Here is a tiny trained network, its code and every weight. The questions are about switching its units off for an input and a class, where a switched-off unit gives its printed mean instead of its output.

import numpy as np


def w(rows, s, z=0):
    codes = np.array(rows[::2]) - 128.0
    scale = np.full(codes.shape[1], s)
    scale[-1] = z or s
    return codes * scale


def norm(h):
    return h / np.sqrt((h * h).mean(-1, keepdims=True) + 1e-5)


def f(y):
    return y / 2 * (1 + np.tanh(0.7978845608 * (y + 0.044715 * y**3)))


def log_softmax(a):
    a = a - a.max(-1, keepdims=True)
    return a - np.log(np.exp(a).sum(-1, keepdims=True))


def net(x, mask):
    res = np.array(x, float).reshape(1, 8) / 4 @ E
    u = 0
    for l in range(4):
        y = f(norm(res) @ A[l][:, :-1].T + A[l][:, -1])
        res = res + np.where(mask[u : u + 3], y, B[l][:, -1]) @ B[l][:, :-1]
        u += 3
    return log_softmax(norm(res)[-1] @ U[:, :-1].T + U[:, -1])


A, B = {}, {}
E = w([
[133,71,95,42],'x0',
[158,221,151,139],'x1',
[33,104,79,103],'x2',
[161,134,151,46],'x3',
[126,89,77,235],'x4',
[123,109,128,126],'x5',
[197,151,44,114],'x6',
[83,131,254,164],'x7',
],0.0052)
A[0] = w([
[147,34,194,169,110],'0.n1',
[110,160,167,120,5],'0.n2',
[253,109,253,243,97],'0.n3',
],0.0068,0.0032)
B[0] = w([
[68,182,158,168,162],'0.n1',
[154,105,144,122,105],'0.n2',
[56,251,168,151,253],'0.n3',
],0.012,0.0036)
A[1] = w([
[110,254,130,16,69],'1.n1',
[182,108,70,161,2],'1.n2',
[70,66,136,144,67],'1.n3',
],0.0097,0.003)
B[1] = w([
[189,69,236,219,254],'1.n1',
[177,146,80,177,134],'1.n2',
[2,121,157,89,148],'1.n3',
],0.008,0.0054)
A[2] = w([
[158,87,135,12,190],'2.n1',
[254,165,64,79,253],'2.n2',
[105,82,129,77,62],'2.n3',
],0.0075,0.0026)
B[2] = w([
[154,71,254,238,188],'2.n1',
[162,32,134,49,252],'2.n2',
[76,176,206,177,124],'2.n3',
],0.0078,0.0031)
A[3] = w([
[2,106,174,97,140],'3.n1',
[127,213,148,143,94],'3.n2',
[141,206,57,160,252],'3.n3',
],0.0081,0.0011)
B[3] = w([
[72,65,123,107,254],'3.n1',
[199,175,8,104,194],'3.n2',
[92,113,66,107,166],'3.n3',
],0.012,0.0036)
U = w([
[110,145,172,87,68],'0',
[243,58,10,37,216],'1',
[122,178,25,62,2],'2',
[11,58,147,95,253],'3',
[89,238,135,150,247],'4',
[208,71,106,53,5],'5',
[240,121,219,167,5],'6',
[200,2,209,73,194],'7',
],0.008,0.0043)

Each question gives the input, the list of numbers given to net, and the class t.
The units are the neurons (one row each of A and B). Each row of codes is followed by its name. A weight is (code - 128) times the scale printed after its matrix; where a second scale follows, it is the last column's (A, B and U).
mask holds one flag per neuron, layer by layer. A switched-off neuron (its flag False) gives its mean, the last column of its row in B, instead of its output. The means were averaged over made-up inputs and are rounded, as every weight is.
A unit's drop is (log p(t) with every unit on - log p(t) with that unit switched off) / (log p(t) with every unit on - log p(t) with every unit switched off).
The circuit of an input: a set's keep is (log p(t) with only the set's units on - log p(t) with every unit switched off) / (log p(t) with every unit on - log p(t) with every unit switched off). Starting from all 12 units, units are removed one at a time, each time the one whose removal leaves the highest keep (on an exact tie, the one counted first), for as long as the keep stays at least 0.8.
units of the circuit, in order: the units of the circuit, biggest drop first
top k neurons: the k neurons with the biggest drops, biggest first
top k neurons in layer l: the k neurons of layer l with the biggest drops, biggest first
drop when u is switched off: that unit's drop, to one decimal
input [4,2,4,-6,8,-4,8,6], class 1: units of the circuit, in order -> (0.n3, 1.n1)
input [-6,2,-4,7,2,7,1,6], class 4: units of the circuit, in order -> (0.n3)
input [8,-3,-7,-4,6,-4,-4,-4], class 4: units of the circuit, in order -> (0.n1, 2.n2)
input [8,-6,6,1,-6,-4,2,-2], class 7: top 2 neurons -> (2.n1, 0.n1)
input [5,0,-7,-4,-7,-6,2,7], class 4: top 2 neurons -> (0.n3, 2.n2)
input [4,-2,-6,5,5,3,-5,-2], class 4: top 2 neurons -> (0.n3, 0.n1)
input [6,-4,-7,7,5,-2,5,8], class 4: top 2 neurons in layer 0 -> (0.n3, 0.n1)
input [-7,6,5,-3,-7,6,3,4], class 6: top 3 neurons -> (1.n1, 0.n3, 0.n1)
input [-6,-7,-6,4,7,-6,-7,1], class 4: top 2 neurons -> (0.n3, 3.n2)
input [6,6,2,4,5,-6,-2,-5], class 7: top 4 neurons -> (2.n2, 3.n2, 2.n1, 3.n3)
input [5,-3,-6,-5,-8,2,8,-6], class 7: top 3 neurons -> (2.n1, 3.n2, 2.n2)
input [-5,8,1,2,-3,2,4,-3], class 6: top 2 neurons -> (1.n1, 3.n1)
input [-5,3,3,-5,5,-7,-6,-4], class 2: drop when 3.n3 is switched off -> 0.2
input [-7,1,0,5,-7,-6,-2,-4], class 6: units of the circuit, in order -> (1.n1)
input [-5,-1,6,3,-6,0,0,-3], class 6: drop when 2.n2 is switched off -> 0.1
input [-4,2,2,5,-8,-6,2,7], class 6: drop when 1.n1 is switched off -> 0.3
input [7,3,-3,-3,4,8,7,5], class 4: drop when 3.n2 is switched off -> -0.1
